Below is a small trained network, with its code and all its weights. Each question gives an input and a class and asks what happens when units are switched off, that is, made to give their printed mean instead of their output.

import numpy as np


def w(rows, s, z=0):
    codes = np.array(rows[::2]) - 128.0
    scale = np.full(codes.shape[1], s)
    scale[-1] = z or s
    return codes * scale


def f(y):
    return np.maximum(y, 0)


def log_softmax(a):
    a = a - a.max(-1, keepdims=True)
    return a - np.log(np.exp(a).sum(-1, keepdims=True))


def net(x, mask):
    res = np.array(x, float).reshape(1, 4) / 4 @ E
    y = f(res @ A[0][:, :-1].T + A[0][:, -1])
    res = res + np.where(mask, y, B[0][:, -1]) @ B[0][:, :-1]
    return log_softmax(res[-1] @ U[:, :-1].T + U[:, -1])


A, B = {}, {}
E = w([
[68,183,225,49,204,111],'x0',
[214,118,213,138,169,236],'x1',
[90,254,109,212,155,128],'x2',
[115,69,219,211,159,93],'x3',
],0.0097)
A[0] = w([
[133,115,117,168,27,142,153],'neuron 0',
[172,148,138,170,179,208,102],'neuron 1',
[137,112,56,155,100,135,33],'neuron 2',
[98,160,118,64,120,156,186],'neuron 3',
[134,186,99,78,122,148,225],'neuron 4',
[114,133,123,101,120,53,113],'neuron 5',
[116,83,123,80,97,76,105],'neuron 6',
[63,111,95,113,91,103,57],'neuron 7',
[132,94,72,148,127,94,187],'neuron 8',
[107,106,181,35,154,80,176],'neuron 9',
[110,158,90,139,120,55,70],'neuron 10',
[81,120,104,155,111,43,57],'neuron 11',
[79,125,90,144,123,57,56],'neuron 12',
[113,152,170,84,181,106,165],'neuron 13',
[147,145,119,80,91,130,171],'neuron 14',
[94,227,138,122,203,109,48],'neuron 15',
[74,154,128,137,130,7,3],'neuron 16',
[153,92,143,91,105,126,94],'neuron 17',
[132,40,119,74,111,135,50],'neuron 18',
[96,154,78,165,156,149,114],'neuron 19',
[174,118,128,186,68,116,80],'neuron 20',
[113,69,144,190,154,87,144],'neuron 21',
[79,67,129,114,93,149,116],'neuron 22',
[202,145,139,112,157,204,127],'neuron 23',
[79,187,128,169,90,170,179],'neuron 24',
[67,212,141,248,94,122,58],'neuron 25',
[59,134,149,85,162,125,152],'neuron 26',
[95,34,169,65,44,150,23],'neuron 27',
[108,173,143,201,25,144,79],'neuron 28',
[174,53,60,180,112,89,89],'neuron 29',
[159,156,46,78,139,195,229],'neuron 30',
[154,105,100,143,78,146,110],'neuron 31',
[75,145,70,94,80,72,79],'neuron 32',
[136,73,176,192,174,73,176],'neuron 33',
[91,116,190,208,117,101,97],'neuron 34',
[51,102,84,128,134,132,89],'neuron 35',
[125,196,112,134,106,167,84],'neuron 36',
[97,145,218,135,133,72,184],'neuron 37',
[160,101,154,113,75,97,144],'neuron 38',
],0.012,0.0016)
B[0] = w([
[131,171,96,156,141,147,203],'neuron 0',
[178,76,253,73,190,139,217],'neuron 1',
[157,101,107,203,100,160,203],'neuron 2',
[159,102,72,147,56,43,186],'neuron 3',
[64,80,34,158,84,55,202],'neuron 4',
[228,118,150,127,149,104,179],'neuron 5',
[90,175,191,33,196,169,183],'neuron 6',
[158,85,207,86,171,142,190],'neuron 7',
[174,143,113,136,160,103,190],'neuron 8',
[167,190,58,202,107,186,207],'neuron 9',
[145,83,204,115,173,169,200],'neuron 10',
[165,104,203,81,150,118,204],'neuron 11',
[161,99,193,135,178,127,203],'neuron 12',
[226,165,83,221,93,141,202],'neuron 13',
[74,108,88,116,71,67,174],'neuron 14',
[137,118,105,151,134,206,239],'neuron 15',
[173,113,163,109,110,167,219],'neuron 16',
[58,213,173,107,163,176,172],'neuron 17',
[28,123,155,111,165,163,202],'neuron 18',
[87,157,134,144,143,137,187],'neuron 19',
[220,189,93,192,97,184,191],'neuron 20',
[134,34,97,137,67,61,185],'neuron 21',
[96,198,159,126,144,187,167],'neuron 22',
[206,47,206,91,159,96,218],'neuron 23',
[30,155,134,53,160,130,203],'neuron 24',
[28,158,132,77,161,192,253],'neuron 25',
[180,191,48,208,69,147,193],'neuron 26',
[23,162,137,100,146,208,210],'neuron 27',
[113,141,95,167,171,214,193],'neuron 28',
[143,175,100,188,105,140,228],'neuron 29',
[91,18,106,120,98,55,228],'neuron 30',
[190,159,71,187,102,140,190],'neuron 31',
[197,61,143,72,117,144,228],'neuron 32',
[74,93,98,106,1,38,205],'neuron 33',
[67,61,100,111,47,90,198],'neuron 34',
[179,112,206,117,138,127,175],'neuron 35',
[71,95,131,67,107,159,191],'neuron 36',
[149,147,75,157,74,102,208],'neuron 37',
[74,203,86,113,124,155,169],'neuron 38',
],0.006,0.012)
U = w([
[195,108,224,116,166,116,88],'0',
[5,213,135,125,156,175,79],'1',
[184,225,68,209,108,128,102],'2',
[61,71,83,146,70,14,98],'3',
[114,160,120,154,136,92,255],'4',
],0.013,0.0055)

Each question gives the input, the list of numbers given to net, and the class t.
The units are the neurons (one row each of A and B). Each row of codes is followed by its name. A weight is (code - 128) times the scale printed after its matrix; where a second scale follows, it is the last column's (A, B and U).
mask holds one flag per neuron, in row order. A switched-off neuron (its flag False) gives its mean, the last column of its row in B, instead of its output. The means were averaged over made-up inputs and are rounded, as every weight is.
A unit's drop is (log p(t) with every unit on - log p(t) with that unit switched off) / (log p(t) with every unit on - log p(t) with every unit switched off).
The circuit of an input: a set's keep is (log p(t) with only the set's units on - log p(t) with every unit switched off) / (log p(t) with every unit on - log p(t) with every unit switched off). Starting from the 12 units with the biggest drops (on a tie, the unit counted first), units are removed one at a time, each time the one whose removal leaves the highest keep (on an exact tie, the one counted first), for as long as the keep stays at least 0.8.
units of the circuit, in order: the units of the circuit, biggest drop first
unit that matters most: the unit with the biggest drop
k most important neurons: the k neurons with the biggest drops, biggest first
drop when u is switched off: that unit's drop, to one decimal
input [8,-3,-7,-6], class 2: units of the circuit, in order => [neuron 9]
input [-2,1,-4,-4], class 1: units of the circuit, in order => [neuron 27; neuron 18]
input [-4,3,-3,4], class 2: units of the circuit, in order => [neuron 20; neuron 29]
input [-8,7,-3,7], class 2: 3 most important neurons => [neuron 20; neuron 29; neuron 31]
input [-3,-6,-7,-6], class 1: 4 most important neurons => [neuron 27; neuron 6; neuron 18; neuron 23]
input [4,-4,1,7], class 3: 2 most important neurons => [neuron 33; neuron 34]
input [0,7,7,-2], class 0: 3 most important neurons => [neuron 1; neuron 23; neuron 27]
input [-7,7,3,-7], class 0: 3 most important neurons => [neuron 1; neuron 23; neuron 30]
input [8,3,-7,-8], class 2: 2 most important neurons => [neuron 9; neuron 13]
input [-1,6,5,-6], class 0: 2 most important neurons => [neuron 1; neuron 23]
input [-5,0,6,7], class 3: 4 most important neurons => [neuron 21; neuron 33; neuron 34; neuron 27]
input [7,-4,-6,-8], class 3: 3 most important neurons => [neuron 3; neuron 4; neuron 30]
input [-7,0,-5,6], class 2: 2 most important neurons => [neuron 20; neuron 29]
input [-2,-7,-1,7], class 0: unit that matters most => neuron 11
input [-6,-6,8,-8], class 1: 3 most important neurons => [neuron 25; neuron 28; neuron 24]
input [-2,7,7,3], class 0: drop when neuron 28 is switched off => -0.1
input [-8,8,4,4], class 0: drop when neuron 26 is switched off => 0.4
input [-2,5,-3,-7], class 3: drop when neuron 30 is switched off => 0.1
